Below are the code and all the weights of a small trained network. Each question names an input and a target symbol and asks about switching units off, where a switched-off unit gives its printed mean instead of its output.

import numpy as np


def w(rows, s, z=0):
    codes = np.array(rows[::2]) - 128.0
    scale = np.full(codes.shape[1], s)
    scale[-1] = z or s
    return codes * scale


def f(y):
    return y / 2 * (1 + np.tanh(0.7978845608 * (y + 0.044715 * y**3)))


def softmax(a):
    e = np.exp(a - a.max(-1, keepdims=True))
    return e / e.sum(-1, keepdims=True)


def log_softmax(a):
    a = a - a.max(-1, keepdims=True)
    return a - np.log(np.exp(a).sum(-1, keepdims=True))


def net(x, mask):
    ids = ['ΓΦΩζημσ'.index(c) for c in x.split()]
    T = len(ids)
    res = E[ids] + P[:T]
    u = 0
    for l in range(2):
        r = res
        for j in range(2):
            rows = slice(4 * j, 4 * j + 4)
            q, k, v = (r @ M[l][rows].T for M in (Q, K, V))
            z = softmax(np.where(np.tri(T) > 0, q @ k.T / 4**0.5, -1e9)) @ v
            o = O[l][rows]
            res = res + np.where(mask[u + j], z, o[:, -1]) @ o[:, :-1]
        u += 2
        y = f(res @ A[l][:, :-1].T + A[l][:, -1])
        res = res + np.where(mask[u : u + 4], y, B[l][:, -1]) @ B[l][:, :-1]
        u += 4
    return log_softmax(res[-1] @ U[:, :-1].T + U[:, -1])


Q, K, V, O, A, B = {}, {}, {}, {}, {}, {}
E = w([
[38,12,181,157],'Γ',
[153,203,99,122],'Φ',
[8,116,51,110],'Ω',
[80,146,215,109],'ζ',
[107,205,184,128],'η',
[152,116,153,144],'μ',
[133,78,177,83],'σ',
],0.018)
P = w([
[124,69,178,209],'0',
[62,71,159,182],'1',
[38,66,127,176],'2',
[2,66,159,160],'3',
[3,40,186,116],'4',
[14,45,204,97],'5',
],0.004)
Q[0] = w([
[184,126,114,119],'0.h0',
[192,69,179,68],'0.h0',
[129,174,201,144],'0.h0',
[86,61,106,92],'0.h0',
[142,143,83,159],'0.h1',
[117,130,120,150],'0.h1',
[187,56,117,130],'0.h1',
[143,126,8,74],'0.h1',
],0.016)
K[0] = w([
[178,124,189,165],'0.h0',
[79,20,201,176],'0.h0',
[4,179,149,64],'0.h0',
[161,39,68,159],'0.h0',
[155,71,111,147],'0.h1',
[134,126,145,119],'0.h1',
[222,141,129,241],'0.h1',
[246,152,109,68],'0.h1',
],0.012)
V[0] = w([
[122,134,136,116],'0.h0',
[148,102,74,107],'0.h0',
[123,138,116,168],'0.h0',
[125,137,95,179],'0.h0',
[151,139,131,6],'0.h1',
[151,102,97,181],'0.h1',
[131,175,83,167],'0.h1',
[103,119,119,83],'0.h1',
],0.014)
O[0] = w([
[114,111,139,110,140],'0.h0',
[225,179,124,171,53],'0.h0',
[131,167,102,118,117],'0.h0',
[146,187,97,117,91],'0.h0',
[150,254,84,253,49],'0.h1',
[186,80,151,43,86],'0.h1',
[156,117,220,166,2],'0.h1',
[119,132,117,222,165],'0.h1',
],0.0095,0.0068)
A[0] = w([
[113,245,194,24,68],'0.n0',
[76,205,181,144,56],'0.n1',
[173,156,192,194,89],'0.n2',
[136,209,153,95,251],'0.n3',
],0.011,0.0025)
B[0] = w([
[124,6,53,106,223],'0.n0',
[153,148,179,31,253],'0.n1',
[252,151,108,136,114],'0.n2',
[124,117,56,151,180],'0.n3',
],0.013,0.0032)
Q[1] = w([
[225,177,126,160],'1.h0',
[141,168,57,236],'1.h0',
[130,161,182,27],'1.h0',
[164,2,148,161],'1.h0',
[29,89,162,95],'1.h1',
[70,228,194,7],'1.h1',
[193,66,51,100],'1.h1',
[166,80,73,48],'1.h1',
],0.0088)
K[1] = w([
[176,67,129,174],'1.h0',
[101,63,137,221],'1.h0',
[185,166,152,49],'1.h0',
[82,155,40,137],'1.h0',
[130,105,249,162],'1.h1',
[136,137,204,16],'1.h1',
[59,105,105,162],'1.h1',
[45,108,132,136],'1.h1',
],0.012)
V[1] = w([
[70,70,167,189],'1.h0',
[108,149,102,161],'1.h0',
[134,84,191,195],'1.h0',
[233,155,165,45],'1.h0',
[137,91,145,167],'1.h1',
[120,92,194,133],'1.h1',
[139,127,126,133],'1.h1',
[175,146,213,1],'1.h1',
],0.0067)
O[1] = w([
[68,206,204,148,209],'1.h0',
[82,117,137,98,82],'1.h0',
[42,244,148,148,76],'1.h0',
[228,128,13,149,45],'1.h0',
[160,151,148,176,139],'1.h1',
[193,107,136,166,254],'1.h1',
[126,141,119,115,97],'1.h1',
[254,109,23,55,232],'1.h1',
],0.0059,0.0065)
A[1] = w([
[176,56,236,92,86],'1.n0',
[243,33,154,188,180],'1.n1',
[247,127,172,52,45],'1.n2',
[222,164,205,70,255],'1.n3',
],0.011,0.0016)
B[1] = w([
[84,192,58,165,249],'1.n0',
[118,145,214,201,188],'1.n1',
[253,84,192,25,178],'1.n2',
[213,239,41,164,149],'1.n3',
],0.011,0.017)
U = w([
[138,128,121,180,16],'Γ',
[143,98,186,157,125],'Φ',
[79,140,252,88,205],'Ω',
[157,168,105,143,253],'ζ',
[127,112,126,77,61],'η',
[87,54,109,126,125],'μ',
[94,254,118,106,56],'σ',
],0.0098,0.003)

Each question gives the input, a string of symbols that net reads in full, and the target symbol t.
The units are the heads (4 rows each of Q, K, V and O) and the neurons (one row each of A and B). Each row of codes is followed by its name. A weight is (code - 128) times the scale printed after its matrix; where a second scale follows, it is the last column's (O, A, B and U).
mask holds one flag per unit, layer by layer, with each layer's heads first. A switched-off unit (its flag False) gives its mean, the last column of its rows in O or B, instead of its output. The means were averaged over made-up inputs and are rounded, as every weight is.
A unit's drop is (log p(t) with every unit on - log p(t) with that unit switched off) / (log p(t) with every unit on - log p(t) with every unit switched off).
The circuit of an input: a set's keep is (log p(t) with only the set's units on - log p(t) with every unit switched off) / (log p(t) with every unit on - log p(t) with every unit switched off). Starting from all 12 units, units are removed one at a time, each time the one whose removal leaves the highest keep (on an exact tie, the one counted first), for as long as the keep stays at least 0.8.
units of the circuit, in order: the units of the circuit, biggest drop first
most important unit: the unit with the biggest drop
k most important neurons: the k neurons with the biggest drops, biggest first
which heads matter: for each layer, one digit per head in row order, 1 if its drop is at least 0.15 and else 0, layers parted by /
input σ Ω Ω Ω, target Ω: which heads matter	01 / 11
input ζ Ω ζ, target ζ: which heads matter	11 / 00
input Φ σ μ, target Φ: 4 most important neurons	(0.n3, 1.n0, 1.n1, 0.n1)
input Ω σ μ, target σ: which heads matter	11 / 10
input Φ Γ η Γ μ Φ, target μ: which heads matter	00 / 00
input σ Ω η, target ζ: 3 most important neurons	(0.n1, 1.n3, 0.n2)
input μ η η Φ Φ, target η: 3 most important neurons	(0.n1, 1.n2, 1.n0)
input Ω μ σ, target σ: which heads matter	01 / 10
input ζ Ω Ω Φ Φ, target Ω: units of the circuit, in order	(1.n0)
input Φ η η Φ Φ, target η: units of the circuit, in order	(0.n1, 0.h1, 1.h1, 1.n2)
input μ μ Φ σ, target ζ: units of the circuit, in order	(0.h1, 1.n3, 1.h1)
input Ω Φ μ Φ Φ, target μ: which heads matter	10 / 01
input Φ μ σ, target Φ: which heads matter	11 / 10
input Ω ζ η Φ η, target ζ: which heads matter	01 / 01
input μ Ω σ μ, target σ: most important unit	0.n1
input σ σ Ω, target σ: which heads matter	11 / 00
input σ η ζ, target σ: units of the circuit, in order	(0.n1, 0.h1, 1.n3)
input η ζ Γ μ ζ η, target μ: which heads matter	01 / 00
input σ σ μ, target Ω: which heads matter	01 / 11
input ζ Ω η σ, target σ: which heads matter	11 / 10
input Ω σ Φ ζ, target ζ: 4 most important neurons	(1.n3, 0.n1, 1.n0, 1.n2)
input η Φ Γ η, target μ: units of the circuit, in order	(0.n0, 0.h1)
input σ σ σ μ, target Ω: most important unit	1.n0
input Γ Φ Ω σ η Ω, target σ: 3 most important neurons	(0.n0, 1.n2, 0.n1)
